[[118 113 135 121 112 136 125]
 [114 116 146 118 130 114 149]
 [120 125 146 142 116 134 128]
 [116 114 116 139 128 139 140]
 [148 132 126 151 109 114 141]
 [118 127 131 111 125 107 151]]
->
[[125 149 128 140 141 151]
 [136 114 134 139 114 107]
 [112 130 116 128 109 125]
 [121 118 142 139 151 111]
 [135 146 146 116 126 131]
 [113 116 125 114 132 127]
 [118 114 120 116 148 118]]

[[137 137 138 141 140 139 145 141 142 144 138 139 138 143 142]
 [145 146 140 140 146 143 143 140 143 142 140 138 140 140 147]
 [146 139 139 140 139 139 140 140 141 147 146 138 141 143 137]
 [141 136 142 145 138 151 148 145 137 143 145 141 141 141 139]
 [151 141 136 142 142 144 141 136 149 139 147 146 144 144 141]]
->
[[142 147 137 139 141]
 [143 140 143 141 144]
 [138 140 141 141 144]
 [139 138 138 141 146]
 [138 140 146 145 147]
 [144 142 147 143 139]
 [142 143 141 137 149]
 [141 140 140 145 136]
 [145 143 140 148 141]
 [139 143 139 151 144]
 [140 146 139 138 142]
 [141 140 140 145 142]
 [138 140 139 142 136]
 [137 146 139 136 141]
 [137 145 146 141 151]]

[[127 124 124 126 126 128 125 127 127 133 141 138]
 [129 127 133 129 131 131 134 120 130 130 111 132]
 [126 125 125 126 125 127 126 123 127 127 140 137]
 [131 132 135 131 131 130 136 121 128 119 113 118]
 [128 126 126 125 126 128 127 125 123 128 134 134]
 [133 136 133 135 131 129 127 134 138 119 122  99]
 [132 133 131 134 136 131 137 141 128 130 112 114]
 [129 130 132 133 133 129 134 128 136 130 112 123]]
->
[[138 132 137 118 134  99 114 123]
 [141 111 140 113 134 122 112 112]
 [133 130 127 119 128 119 130 130]
 [127 130 127 128 123 138 128 136]
 [127 120 123 121 125 134 141 128]
 [125 134 126 136 127 127 137 134]
 [128 131 127 130 128 129 131 129]
 [126 131 125 131 126 131 136 133]
 [126 129 126 131 125 135 134 133]
 [124 133 125 135 126 133 131 132]
 [124 127 125 132 126 136 133 130]
 [127 129 126 131 128 133 132 129]]

[[128 128 113 120 109 115 111 119 120 128]
 [125 133 131 112 134 125 132 111 111 125]
 [115 145 139 121 142 122 139 121 121 115]
 [123 134 113 119 109 131 111 119 118 123]
 [119 139 117 118 112 132 114 118 117 119]
 [110 150 137 125 138 122 136 125 125 110]]
->
[[128 125 115 123 119 110]
 [120 111 121 118 117 125]
 [119 111 121 119 118 125]
 [111 132 139 111 114 136]
 [115 125 122 131 132 122]
 [109 134 142 109 112 138]
 [120 112 121 119 118 125]
 [113 131 139 113 117 137]
 [128 133 145 134 139 150]
 [128 125 115 123 119 110]]

[[148 110 111 127 125 115 119 139 124]
 [147 118 115 138 128 146 118 123 133]
 [130 129 136 141 134 127 138 103 128]
 [113 134 129 141 121 137 135 122 122]
 [112 134 128 122 114 154 116 137 135]]
->
[[124 133 128 122 135]
 [139 123 103 122 137]
 [119 118 138 135 116]
 [115 146 127 137 154]
 [125 128 134 121 114]
 [127 138 141 141 122]
 [111 115 136 129 128]
 [110 118 129 134 134]
 [148 147 130 113 112]]

[[110 131 137 132 128 113 125 129 120]
 [113 123 128 123 134 112 123 118 127]
 [128 138  99 116 125 123 140 129 126]
 [129 134  99 122 126 129 144 128 123]
 [139 130 140 126 122 143 124 140 128]]
->
[[120 127 126 123 128]
 [129 118 129 128 140]
 [125 123 140 144 124]
 [113 112 123 129 143]
 [128 134 125 126 122]
 [132 123 116 122 126]
 [137 128  99  99 140]
 [131 123 138 134 130]
 [110 113 128 129 139]]

[[142 131]
 [143 106]
 [130 117]
 [122 158]
 [139 119]
 [109 119]]
->
[[131 106 117 158 119 119]
 [142 143 130 122 139 109]]

[[129 135 122]
 [133 126 123]
 [108 104 107]
 [116 135 130]
 [108 105 109]
 [134 144 148]
 [129 128 139]
 [133 125 125]
 [136 116 139]
 [139 141 146]
 [118 116 117]]
->
[[122 123 107 130 109 148 139 125 139 146 117]
 [135 126 104 135 105 144 128 125 116 141 116]
 [129 133 108 116 108 134 129 133 136 139 118]]
